Here are made-up things, facts about them, and rows of numbers that follow some of those facts. Name the thing behind each unnamed row.

Some facts about the things:
j_286 klosos: j_292, j_650, j_430
j_259 klosos: j_56
j_688 klosos: j_512
j_304 klosos: j_146
j_352 klosos: j_133
j_508 klosos: j_430
j_917 klosos: j_607, j_455
j_915 klosos: j_193
j_79 klosos: j_133
j_287 klosos: j_48
j_273 klosos: j_512, j_607, j_352, j_910
j_650 klosos: j_384, j_430
j_88 klosos: j_286
j_809 klosos: j_568
j_692 klosos: j_169, j_189, j_587
j_990 klosos: j_128
j_557 klosos: j_500
j_355 klosos: j_946
j_116 klosos: j_809
j_384 klosos: j_530
j_895 klosos: j_641
j_26 klosos: j_920, j_569
j_188 klosos: j_512
j_133 klosos: j_512, j_169, j_650
j_972 klosos: j_352
j_130 klosos: j_430
j_530 klosos: j_684
j_882 klosos: j_585
j_512 klosos: j_568
j_397 klosos: j_655
j_189 klosos: j_188
j_804 klosos: j_246
j_900 klosos: j_189
j_702 klosos: j_292
j_93 klosos: j_732, j_568
j_539 klosos: j_508, j_128
j_444 klosos: j_500
j_460 klosos: j_946
j_446 klosos: j_408, j_763
j_834 klosos: j_116, j_93
j_622 klosos: j_7
j_207 klosos: j_886, j_133
j_292 klosos: j_684
j_299 klosos: j_227
j_586 klosos: j_261
j_754 klosos: j_900, j_552
j_146 klosos: j_430
j_169 klosos: j_292, j_641
j_246 klosos: j_227
j_363 klosos: j_116
j_364 klosos: j_641, j_781, j_910
j_824 klosos: j_484
j_907 klosos: j_539, j_48
j_167 klosos: j_173
j_655 klosos: j_594, j_281, j_48
j_967 klosos: j_763
j_552 klosos: j_364, j_455, j_446
j_765 klosos: j_907, j_455
j_585 klosos: j_259
j_75 klosos: j_188
j_405 klosos: j_116
j_884 klosos: j_781
j_568 klosos: j_384
j_275 klosos: j_189
j_430 klosos: j_292
j_440 klosos: j_275, j_650, j_585, j_666
j_158 klosos: j_650
[j_7, j_286, j_281, j_304, j_352, j_508, j_917, j_641, j_79, j_732, j_809, j_500, j_692, j_666, j_557, j_355, j_188, j_972, j_130, j_397, j_763, j_702, j_261, j_444, j_460, j_446, j_834, j_622, j_292, j_299, j_586, j_594, j_146, j_246, j_56, j_364, j_569, j_907, j_167, j_967, j_765, j_585, j_75, j_405, j_663, j_946, j_128, j_227, j_158] flebrirom a
[j_781, j_88, j_990, j_116, j_895, j_26, j_48, j_882, j_512, j_804, j_900, j_539, j_484, j_607, j_169, j_363, j_824, j_655, j_173, j_545, j_568, j_275, j_430] flebrirom b
[j_259, j_915, j_273, j_650, j_910, j_384, j_189, j_684, j_455, j_193, j_920, j_587, j_884, j_968, j_440] flebrirom c
[j_688, j_287, j_886, j_133, j_530, j_93, j_207, j_754, j_408, j_552, j_17] flebrirom d
[j_7, j_304, j_641, j_79, j_650, j_732, j_910, j_666, j_557, j_512, j_804, j_702, j_444, j_754, j_907, j_552, j_765, j_946] tidre g
[j_781, j_281, j_259, j_688, j_287, j_88, j_809, j_990, j_355, j_116, j_895, j_26, j_48, j_130, j_397, j_189, j_920, j_539, j_460, j_622, j_207, j_484, j_594, j_607, j_569, j_167, j_655, j_568, j_440, j_158] tidre e
[j_286, j_352, j_917, j_273, j_886, j_684, j_455, j_193, j_834, j_292, j_586, j_246, j_408, j_545, j_585, j_405, j_17, j_884, j_968] tidre f
[j_508, j_500, j_384, j_133, j_972, j_530, j_882, j_900, j_261, j_299, j_169, j_56, j_363, j_364, j_824, j_967, j_587, j_75, j_663, j_430] tidre h
[j_915, j_692, j_188, j_763, j_93, j_446, j_146, j_173, j_128, j_275, j_227] tidre i

Some things and their rows:
[-11 20 6 19 16 5 -6 -4 -4 3 -3 24 -1 -1 1 5 -14 -11 -9 10 11 -5 -1 -5 12 0 8 -22 0 20 -19 20 10 2 11 -11 -2 -6 18 -5 2 -20 -2 2 1 17 -12 -13 9 -1 5 1]: j_545
[-4 4 8 22 10 -4 -7 8 0 23 -12 14 11 -17 2 0 -9 -7 -21 23 19 -12 -5 11 11 0 -4 -14 -3 21 3 12 -16 -4 14 -15 9 26 3 -1 -10 -3 9 7 8 21 5 -10 -16 -3 9 2]: j_946
[0 5 16 22 8 -6 -8 6 -1 21 -11 15 13 -14 3 -3 -18 -6 -13 23 21 -14 -6 7 10 3 -1 -15 -10 19 -5 10 -8 1 13 -9 11 26 2 -1 -5 2 14 12 1 17 10 -10 -19 0 9 11]: j_355
[-5 -2 21 19 6 2 -7 -1 -1 15 -14 20 4 -7 12 -6 -31 -6 -4 12 26 -13 -6 7 21 8 2 -18 -23 20 -1 -9 1 -8 10 -8 -3 9 -2 -7 -9 9 -2 -2 -8 14 1 -2 -21 1 -5 -6]: j_834
[-2 9 21 3 4 8 -10 -3 4 -2 -12 12 8 5 14 0 -35 -21 -2 -1 7 -12 8 24 32 7 25 -18 -7 25 -17 -11 -11 -12 9 -15 -6 7 3 -12 7 -5 -8 -9 -2 20 -12 -2 -9 4 5 4]: j_93
[-12 3 17 -7 2 6 5 -7 9 6 -5 2 6 2 13 13 -29 -6 -11 15 16 -17 -3 6 16 -9 -11 -28 -4 6 4 -6 -15 -15 10 -16 4 -11 12 5 9 -25 -4 -2 -6 20 -19 -4 -2 10 -2 3]: j_189
[-6 17 12 15 18 8 -2 -18 -14 2 -4 21 -1 6 5 13 -20 -7 -3 11 6 -1 -5 1 14 4 8 -16 -9 10 -11 8 5 -1 21 -21 -4 2 26 -3 0 -30 -2 -1 0 11 -7 -4 12 -1 -5 0]: j_169
[-10 -3 3 19 -4 1 -2 13 5 16 -10 17 11 -15 12 -2 -14 -8 0 10 16 -7 5 -1 12 3 -1 -15 -22 19 -8 10 0 1 -12 15 5 18 3 5 -20 0 11 -2 -2 7 -2 -1 -14 -8 -5 4]: j_299
[-5 -3 8 17 16 -6 -2 -8 -10 19 -9 15 0 -7 4 6 -30 -6 -1 21 16 -11 -7 13 17 8 7 -6 -25 18 -1 -5 -8 -2 7 -11 3 12 11 0 -11 1 7 -2 -11 2 6 3 -14 -3 -1 -2]: j_130
[-17 16 -2 18 28 3 0 -14 -18 8 -3 24 -8 1 1 15 -22 -11 -6 17 2 -3 -5 5 16 1 14 -8 -5 17 -11 1 0 -1 19 -24 -4 -4 26 -3 -2 -30 -6 -3 3 13 -12 -2 11 -6 -1 -8]: j_430
[14 16 25 -2 -5 5 -8 -6 8 -8 -9 6 17 8 11 6 -28 -16 -6 -9 5 -14 8 23 26 8 16 -21 -18 21 -22 0 -4 -7 4 -13 2 13 14 -5 12 -12 -2 -10 -5 5 -5 -7 -2 11 10 11]: j_754
[-22 2 12 -2 9 -1 4 -8 4 12 -5 11 -2 1 13 13 -38 -9 -2 23 15 -17 -3 9 22 -8 1 -20 -6 7 9 -19 -16 -10 11 -18 2 -11 14 7 6 -19 -3 1 -6 21 -23 0 -2 6 -2 3]: j_384
[-10 -5 -3 20 -3 2 0 14 5 18 -11 16 11 -15 12 0 -9 -9 -3 12 14 -7 5 2 11 2 -3 -15 -20 21 -5 9 -3 0 -13 15 6 18 3 6 -23 -3 10 -5 2 8 -3 -1 -14 -9 -6 1]: j_246
[5 -2 19 15 7 2 -3 -6 -5 13 -13 11 9 -3 10 5 -26 -1 -3 12 20 -10 -9 10 11 8 -3 -15 -21 12 -1 4 -4 -10 10 -8 6 15 7 -2 -12 0 4 -5 -8 6 8 0 -13 1 -7 -2]: j_972
[-13 19 4 22 19 4 -6 -4 -3 5 -3 25 -1 -1 -2 5 -9 -12 -12 10 11 -4 -1 -5 12 -1 7 -21 5 21 -15 22 6 0 9 -14 0 -4 20 -3 2 -23 -3 0 5 20 -14 -13 12 -3 5 1]: j_484
[6 7 16 21 -1 -9 -6 3 13 14 -14 22 12 -11 5 4 -15 -1 -13 5 26 -20 -2 10 17 11 -8 -18 -37 27 2 6 1 3 -1 -10 8 11 13 3 -4 -2 3 -5 -6 -2 -2 -6 -13 2 8 0]: j_967
[4 19 12 4 -3 -1 -10 2 15 -4 -13 13 17 1 7 9 -15 -18 -15 -8 5 -18 11 29 28 10 14 -16 -18 31 -9 3 -12 -3 0 -20 4 13 19 -3 8 -17 -5 -15 3 4 -16 -9 0 3 18 6]: j_408

Name these rows:
No name comes twice in this set of rows, the named rows included.
[-12 3 18 -10 5 -1 5 -11 2 11 3 3 0 5 9 10 -44 -6 -3 21 15 -18 -3 -2 19 -9 -4 -35 -16 11 -13 -7 -9 -4 1 -6 4 -19 12 11 15 -19 6 9 -16 12 -15 -2 -8 14 1 10]  j_440
[-10 0 0 16 17 -2 -6 -1 7 18 -12 13 -1 -11 -2 -1 -9 -9 -9 9 29 -9 -7 14 12 8 -3 -16 -3 21 7 28 -8 -12 -13 -8 11 -1 7 -2 -19 13 -3 -15 -11 9 -4 -4 0 -6 7 -5]  j_500
[-17 16 0 20 3 9 -1 5 -1 1 -3 26 7 -3 9 2 -13 -13 2 7 3 0 8 -15 12 -2 11 -23 -7 17 -25 15 14 8 0 10 -4 1 18 1 -5 -25 4 4 4 15 -15 -8 9 -5 -5 6]  j_804
[8 3 17 15 -4 -13 1 -2 -2 7 -13 12 13 -13 5 5 -20 -2 -7 9 24 -15 -8 12 9 9 0 -7 -23 18 -12 -8 6 -1 10 -4 7 13 5 0 -8 4 3 -9 -11 -1 5 -6 -10 8 1 -4]  j_765
[12 2 24 16 -3 -5 -2 -3 1 9 -14 14 13 -9 8 5 -20 -1 -7 7 23 -14 -8 10 10 9 -5 -15 -27 16 -6 -1 5 -4 7 -6 6 13 8 1 -7 0 3 -8 -10 1 5 -6 -10 5 0 -1]  j_917
[1 10 11 -1 7 8 -8 -7 0 -2 -10 2 12 7 10 7 -23 -20 -7 1 1 -8 7 29 25 5 18 -14 -2 20 -14 2 -17 -14 7 -18 1 15 12 -7 3 -14 -4 -13 2 14 -7 -2 -1 3 7 7]  j_886
[2 1 11 17 -1 -16 2 2 -4 9 -13 11 8 -17 -2 3 -18 -4 -8 14 22 -12 -9 12 4 5 6 -6 -7 19 -18 -9 4 -3 7 0 5 10 -2 -1 -9 11 3 -10 -9 6 3 -9 -11 7 3 -7]  j_397
[-2 18 15 14 13 13 -3 -14 -7 0 -4 19 4 5 4 9 -19 -6 -11 6 8 -3 -4 -4 15 2 2 -28 -9 14 -17 12 10 -3 20 -16 -5 -5 20 -6 5 -29 -7 -2 3 13 -8 -9 6 4 -4 -8]  j_900
[0 -4 16 13 8 8 -3 -5 -2 14 -12 8 8 -5 10 5 -20 -2 -11 11 22 -9 -8 12 15 6 -6 -20 -19 15 1 4 -6 -14 10 -12 1 12 3 -3 -12 -4 -4 -8 -3 10 5 0 -17 -1 -8 -12]  j_188
[2 2 10 17 3 -16 4 -1 -8 10 -13 12 7 -16 0 6 -19 -4 -8 16 20 -13 -9 14 6 7 5 -2 -14 20 -13 -12 2 -2 7 -6 6 11 3 -1 -11 6 3 -10 -9 2 1 -5 -10 4 2 -7]  j_907
[4 -1 6 14 9 2 -2 -5 -3 16 -15 8 9 -8 6 13 -11 -2 -12 14 17 -9 -7 20 11 9 -9 -8 -17 12 10 11 -13 -12 10 -19 7 18 14 2 -16 -11 0 -13 -1 5 6 -1 -6 -6 -3 -6]  j_641
[-14 2 14 -7 3 2 3 -7 6 8 -6 3 4 1 12 14 -29 -6 -7 17 15 -15 -3 8 16 -7 -9 -25 -3 4 7 -5 -16 -13 8 -16 6 -8 15 8 6 -26 -2 -2 -5 18 -18 -3 1 8 -1 6]  j_587

The same things again, as new rows of numbers:
Some things and their rows:
[-3 -7 6 10 10 3 -2 -4 5 -37 -10 4 -4]: j_455
[4 1 -1 -1 -3 -3 6 8 -4 1 7 6 4]: j_75
[6 3 6 -2 2 -3 10 14 -4 6 4 4 1]: j_188
[4 -1 12 -6 18 4 -1 6 10 29 -15 -19 0]: j_512
[-3 18 13 3 9 2 -15 2 -6 19 -1 -6 -23]: j_133
[-4 -8 2 10 11 5 9 1 3 -31 2 -17 -4]: j_650
[2 -2 -19 -4 -2 -5 -2 -1 -4 -9 8 2 3]: j_907
[-1 0 -5 -2 -3 -4 14 3 -3 -1 2 17 2]: j_569
[-8 16 10 3 9 2 -25 -3 1 12 5 8 -12]: j_17
[4 -4 5 -4 2 4 -8 -8 8 15 -4 -15 1]: j_804
[2 0 -8 -2 -6 -3 8 3 -6 0 4 6 4]: j_460
[1 0 -8 -2 -5 -3 9 3 -6 -1 4 6 4]: j_355
[1 -5 9 -4 5 4 -2 -8 11 14 -6 -5 -1]: j_484
[2 1 -5 -1 -14 -3 8 3 -8 1 -1 7 3]: j_364
[3 -4 10 -3 -4 4 -7 -6 8 17 -7 -15 0]: j_895
[-1 0 -5 -2 -3 -4 14 3 -4 -1 3 16 2]: j_666
[4 1 0 -1 -9 -3 5 7 -5 0 7 5 4]: j_692

Rows to name:
No name comes twice in this set of rows, the named rows included.
[0 -1 -9 0 -7 -1 19 3 -7 2 15 0 5]  j_130
[-1 0 -2 -2 -10 -3 13 3 -5 1 -2 15 1]  j_641
[3 0 -13 -2 -6 -4 4 1 -7 -4 5 3 4]  j_585
[-7 18 6 3 15 2 -29 4 -1 22 -2 -3 -5]  j_93
[-5 16 5 4 3 2 -34 -4 -3 12 6 -2 -9]  j_552
[2 -4 15 -3 -17 5 -7 -3 7 19 -9 -20 -1]  j_169
[3 -6 -2 -6 5 3 -15 -10 11 8 -1 -16 -1]  j_655
[3 0 -8 -2 -6 -3 11 3 -8 1 1 5 0]  j_972
[1 0 -9 -2 -5 -3 11 3 -6 0 7 4 5]  j_304
[3 -5 4 -4 4 4 -7 -8 9 14 -2 -15 0]  j_990
[-6 -7 9 8 1 2 -9 2 8 -38 -14 0 -4]  j_684
[-9 15 7 0 -4 0 -46 6 4 9 -1 -7 -9]  j_530
[-2 -1 -3 -3 -29 -4 -1 11 -3 -1 0 -3 5]  j_292
[3 -2 2 -1 2 5 -7 -10 3 25 -14 -16 10]  j_116

